Below is a small trained network, with its code and all its weights. Each question gives an input and a target symbol and asks what happens when units are switched off, that is, made to give their printed mean instead of their output.

import numpy as np


def w(rows, s, z=0):
    codes = np.array(rows[::2]) - 128.0
    scale = np.full(codes.shape[1], s)
    scale[-1] = z or s
    return codes * scale


def norm(h):
    return h / np.sqrt((h * h).mean(-1, keepdims=True) + 1e-5)


def f(y):
    return y / 2 * (1 + np.tanh(0.7978845608 * (y + 0.044715 * y**3)))


def softmax(a):
    e = np.exp(a - a.max(-1, keepdims=True))
    return e / e.sum(-1, keepdims=True)


def log_softmax(a):
    a = a - a.max(-1, keepdims=True)
    return a - np.log(np.exp(a).sum(-1, keepdims=True))


def net(x, mask):
    ids = ['ΔΛΞΠΣΦαβγεζηθμτω'.index(c) for c in x.split()]
    T = len(ids)
    res = E[ids] + P[:T]
    u = 0
    for l in range(3):
        q, k, v = (norm(res) @ M[l].T for M in (Q, K, V))
        z = softmax(np.where(np.tri(T) > 0, q @ k.T / 3**0.5, -1e9)) @ v
        res = res + np.where(mask[u], z, O[l][:, -1]) @ O[l][:, :-1]
        u += 1
        y = f(norm(res) @ A[l][:, :-1].T + A[l][:, -1])
        res = res + np.where(mask[u : u + 8], y, B[l][:, -1]) @ B[l][:, :-1]
        u += 8
    return log_softmax(norm(res)[-1] @ U[:, :-1].T + U[:, -1])


Q, K, V, O, A, B = {}, {}, {}, {}, {}, {}
E = w([
[29,83,181,194,119,136,129,167],'Δ',
[188,113,143,113,100,67,136,192],'Λ',
[239,110,235,195,127,105,104,111],'Ξ',
[57,105,102,192,63,203,204,149],'Π',
[118,238,213,60,102,220,80,102],'Σ',
[161,143,54,149,154,21,194,134],'Φ',
[242,93,118,164,131,146,118,125],'α',
[62,48,129,208,120,191,161,140],'β',
[161,123,132,62,35,151,76,195],'γ',
[50,77,154,157,107,194,194,163],'ε',
[188,146,43,157,205,129,140,53],'ζ',
[221,124,177,140,241,60,167,139],'η',
[167,173,194,143,131,19,209,187],'θ',
[174,149,64,103,96,255,48,55],'μ',
[174,121,132,216,112,35,154,136],'τ',
[166,88,137,136,129,108,82,147],'ω',
],0.019)
P = w([
[114,55,176,7,118,78,92,34],'0',
[156,65,144,67,209,176,169,210],'1',
[154,113,143,95,188,155,164,225],'2',
[150,142,137,121,171,145,156,230],'3',
[148,179,139,147,159,146,156,228],'4',
[137,184,141,160,144,135,146,228],'5',
[127,193,142,171,137,127,140,229],'6',
],0.011)
Q[0] = w([
[117,111,122,171,152,123,212,173],'L0H0',
[199,116,153,119,63,69,68,116],'L0H0',
[178,178,134,94,109,49,107,2],'L0H0',
],0.0091)
K[0] = w([
[154,96,117,129,154,59,153,143],'L0H0',
[157,120,123,158,105,138,108,254],'L0H0',
[138,195,69,214,187,146,116,179],'L0H0',
],0.0067)
V[0] = w([
[155,88,136,132,79,246,100,84],'L0H0',
[141,2,107,99,69,96,117,172],'L0H0',
[129,59,39,184,192,141,108,46],'L0H0',
],0.0074)
O[0] = w([
[165,116,113,148,38,102,243,113,226],'L0H0',
[226,49,164,200,132,157,5,117,172],'L0H0',
[95,1,86,85,89,155,34,246,4],'L0H0',
],0.0082,0.0026)
A[0] = w([
[70,102,141,128,166,146,184,136,37],'L0N0',
[104,122,26,112,93,129,146,134,20],'L0N1',
[103,124,160,88,86,105,160,254,27],'L0N2',
[22,129,142,153,211,173,105,119,74],'L0N3',
[158,110,97,203,159,55,193,124,97],'L0N4',
[56,150,110,91,169,89,112,161,150],'L0N5',
[185,120,65,81,131,46,178,64,4],'L0N6',
[207,148,106,102,155,130,113,188,96],'L0N7',
],0.013,0.0041)
B[0] = w([
[78,165,119,255,106,78,122,100,147],'L0N0',
[163,215,174,110,84,110,162,156,156],'L0N1',
[111,13,126,65,208,157,116,50,183],'L0N2',
[107,150,12,57,123,129,186,110,155],'L0N3',
[194,44,161,96,160,121,90,114,230],'L0N4',
[161,180,129,148,6,121,245,197,153],'L0N5',
[181,27,101,87,116,217,57,161,147],'L0N6',
[182,232,150,147,78,113,79,97,255],'L0N7',
],0.009,0.0063)
Q[1] = w([
[62,162,170,133,197,34,177,153],'L1H0',
[2,79,159,193,39,171,203,92],'L1H0',
[119,164,208,82,41,117,44,103],'L1H0',
],0.0083)
K[1] = w([
[58,207,236,73,185,90,108,245],'L1H0',
[71,114,107,163,23,205,216,48],'L1H0',
[156,102,232,2,45,129,69,9],'L1H0',
],0.0065)
V[1] = w([
[58,121,115,181,144,206,68,131],'L1H0',
[78,146,120,68,63,253,53,84],'L1H0',
[123,147,206,146,239,248,103,88],'L1H0',
],0.0065)
O[1] = w([
[133,45,54,77,164,40,85,136,1],'L1H0',
[139,163,71,71,165,68,198,241,122],'L1H0',
[170,92,235,100,157,3,176,163,206],'L1H0',
],0.0071,0.0031)
A[1] = w([
[160,105,122,108,117,143,148,141,43],'L1N0',
[158,114,79,167,115,103,116,160,81],'L1N1',
[85,135,155,32,104,136,56,85,98],'L1N2',
[111,157,163,45,162,248,55,44,45],'L1N3',
[183,144,181,69,161,157,155,66,157],'L1N4',
[81,82,103,174,142,127,83,141,200],'L1N5',
[126,68,117,110,123,110,167,82,1],'L1N6',
[151,100,192,103,136,152,125,167,96],'L1N7',
],0.014,0.0045)
B[1] = w([
[103,142,134,112,158,122,82,105,135],'L1N0',
[132,109,182,88,142,118,126,133,140],'L1N1',
[168,63,90,121,95,13,117,117,141],'L1N2',
[253,15,26,172,147,157,90,117,178],'L1N3',
[166,52,91,104,122,124,63,171,254],'L1N4',
[112,160,140,79,113,156,218,150,153],'L1N5',
[160,194,159,146,91,144,135,166,133],'L1N6',
[160,80,87,169,133,125,164,94,172],'L1N7',
],0.012,0.013)
Q[2] = w([
[156,74,245,170,43,208,249,244],'L2H0',
[71,76,114,229,159,160,197,142],'L2H0',
[74,255,200,132,143,119,108,68],'L2H0',
],0.0087)
K[2] = w([
[176,61,191,2,22,105,122,36],'L2H0',
[32,121,154,96,12,76,118,53],'L2H0',
[180,213,168,109,171,73,155,248],'L2H0',
],0.0093)
V[2] = w([
[211,83,126,229,74,227,56,129],'L2H0',
[153,237,3,60,13,218,161,139],'L2H0',
[152,160,232,189,205,254,221,167],'L2H0',
],0.0063)
O[2] = w([
[122,212,199,105,182,156,87,83,255],'L2H0',
[62,114,142,227,112,174,91,75,152],'L2H0',
[143,116,94,46,88,216,255,42,52],'L2H0',
],0.0096)
A[2] = w([
[122,168,85,95,118,87,220,123,179],'L2N0',
[70,191,57,47,194,98,130,141,1],'L2N1',
[116,124,127,128,109,113,10,148,148],'L2N2',
[191,215,186,73,153,42,170,135,78],'L2N3',
[47,52,102,133,145,158,167,126,50],'L2N4',
[119,111,128,189,87,61,212,21,75],'L2N5',
[225,137,158,106,179,69,80,145,70],'L2N6',
[214,23,5,97,148,99,58,68,50],'L2N7',
],0.013,0.0044)
B[2] = w([
[183,116,144,170,69,80,99,137,136],'L2N0',
[134,81,144,114,163,117,109,45,131],'L2N1',
[192,155,119,123,129,133,151,104,199],'L2N2',
[128,215,123,125,87,135,161,126,165],'L2N3',
[135,178,110,122,97,120,76,96,143],'L2N4',
[118,131,97,134,243,128,176,159,139],'L2N5',
[151,114,60,155,130,196,82,110,254],'L2N6',
[173,40,178,255,165,132,47,92,253],'L2N7',
],0.019,0.018)
U = w([
[181,78,134,193,136,153,66,99,124],'Δ',
[163,246,64,102,169,192,84,134,8],'Λ',
[149,200,228,146,73,80,142,114,202],'Ξ',
[146,123,125,54,153,78,124,141,252],'Π',
[37,127,63,118,114,153,49,186,150],'Σ',
[106,110,219,73,151,186,107,179,143],'Φ',
[62,151,240,188,70,158,82,149,46],'α',
[55,108,109,154,123,225,158,60,65],'β',
[191,94,132,120,143,132,230,102,87],'γ',
[117,109,100,148,67,68,124,197,214],'ε',
[64,151,133,76,196,123,70,79,155],'ζ',
[130,114,87,115,162,182,118,255,45],'η',
[84,119,82,112,73,90,108,53,175],'θ',
[98,135,6,173,133,88,139,92,73],'μ',
[95,174,148,181,222,93,145,157,134],'τ',
[117,67,137,61,49,182,131,126,177],'ω',
],0.0094,0.0038)

Each question gives the input, a string of symbols that net reads in full, and the target symbol t.
The units are the heads (3 rows each of Q, K, V and O) and the neurons (one row each of A and B). Each row of codes is followed by its name. A weight is (code - 128) times the scale printed after its matrix; where a second scale follows, it is the last column's (O, A, B and U).
mask holds one flag per unit, layer by layer, with each layer's heads first. A switched-off unit (its flag False) gives its mean, the last column of its rows in O or B, instead of its output. The means were averaged over made-up inputs and are rounded, as every weight is.
A unit's drop is (log p(t) with every unit on - log p(t) with that unit switched off) / (log p(t) with every unit on - log p(t) with every unit switched off).
The circuit of an input: a set's keep is (log p(t) with only the set's units on - log p(t) with every unit switched off) / (log p(t) with every unit on - log p(t) with every unit switched off). Starting from the 12 units with the biggest drops (on a tie, the unit counted first), units are removed one at a time, each time the one whose removal leaves the highest keep (on an exact tie, the one counted first), for as long as the keep stays at least 0.8.
circuit, biggest first: the units of the circuit, biggest drop first
unit that matters most: the unit with the biggest drop
top k neurons: the k neurons with the biggest drops, biggest first
top k neurons in layer l: the k neurons of layer l with the biggest drops, biggest first
input β Φ ε ε Σ Π Σ, target Λ: circuit, biggest first : [L2N7]
input Σ ε ζ η ε, target τ: circuit, biggest first : [L0H0; L0N0; L2N5; L2N6]
input τ Σ Σ Π Λ ζ Π, target Π: top 3 neurons in layer 2 : [L2N7; L2N1; L2N6]
input Ξ β ε Π τ ε, target Ξ: top 3 neurons in layer 2 : [L2N6; L2N0; L2N7]
input Λ Π ζ Σ Π Δ, target Λ: top 3 neurons : [L2N7; L2N3; L0N3]
input Φ Δ β θ Σ θ, target Λ: top 3 neurons : [L1N3; L2N7; L0N5]
input Ξ Π β Φ Π, target Ξ: top 3 neurons : [L1N5; L1N4; L2N6]
input τ ω Δ μ ε Σ Σ, target Λ: top 3 neurons : [L2N7; L1N4; L0N0]
input μ ε ω θ Δ Π ε, target α: top 3 neurons : [L2N6; L1N6; L2N7]
input Λ γ η Λ Δ, target Λ: top 4 neurons : [L2N7; L0N3; L2N3; L1N4]
input μ μ η τ ε γ β, target α: top 4 neurons : [L2N6; L2N7; L1N4; L1N5]
input Φ ε Ξ Π, target ζ: top 3 neurons : [L2N1; L0N3; L2N7]
input Σ μ Σ Σ ω β, target τ: top 2 neurons : [L0N0; L2N5]
input η γ Π, target θ: unit that matters most : L0H0
input Π Δ Λ Π τ ε, target β: top 3 neurons : [L2N7; L1N4; L2N4]
input α Δ Φ τ Σ β, target Φ: top 2 neurons in layer 1 : [L1N5; L1N4]
input Δ θ Φ η η, target Λ: top 2 neurons : [L0N2; L0N7]
input Ξ τ η Σ η ζ Ξ, target Λ: top 3 neurons : [L2N7; L0N2; L1N3]
input ω γ ζ Π, target η: top 3 neurons : [L2N7; L1N5; L1N4]
input Δ θ Φ Π, target ε: unit that matters most : L2H0
input μ μ Σ Λ θ Φ μ, target Ξ: top 2 neurons in layer 1 : [L1N3; L1N4]
input θ Ξ Λ ζ Σ Σ ε, target μ: top 3 neurons in layer 0 : [L0N3; L0N0; L0N7]
input θ μ Σ θ, target Λ: top 3 neurons in layer 2 : [L2N7; L2N3; L2N6]
input ζ Π ζ Π Π ε ε, target Σ: top 2 neurons in layer 2 : [L2N7; L2N4]
input β μ θ Σ β Φ ε, target ω: top 3 neurons in layer 1 : [L1N5; L1N4; L1N3]
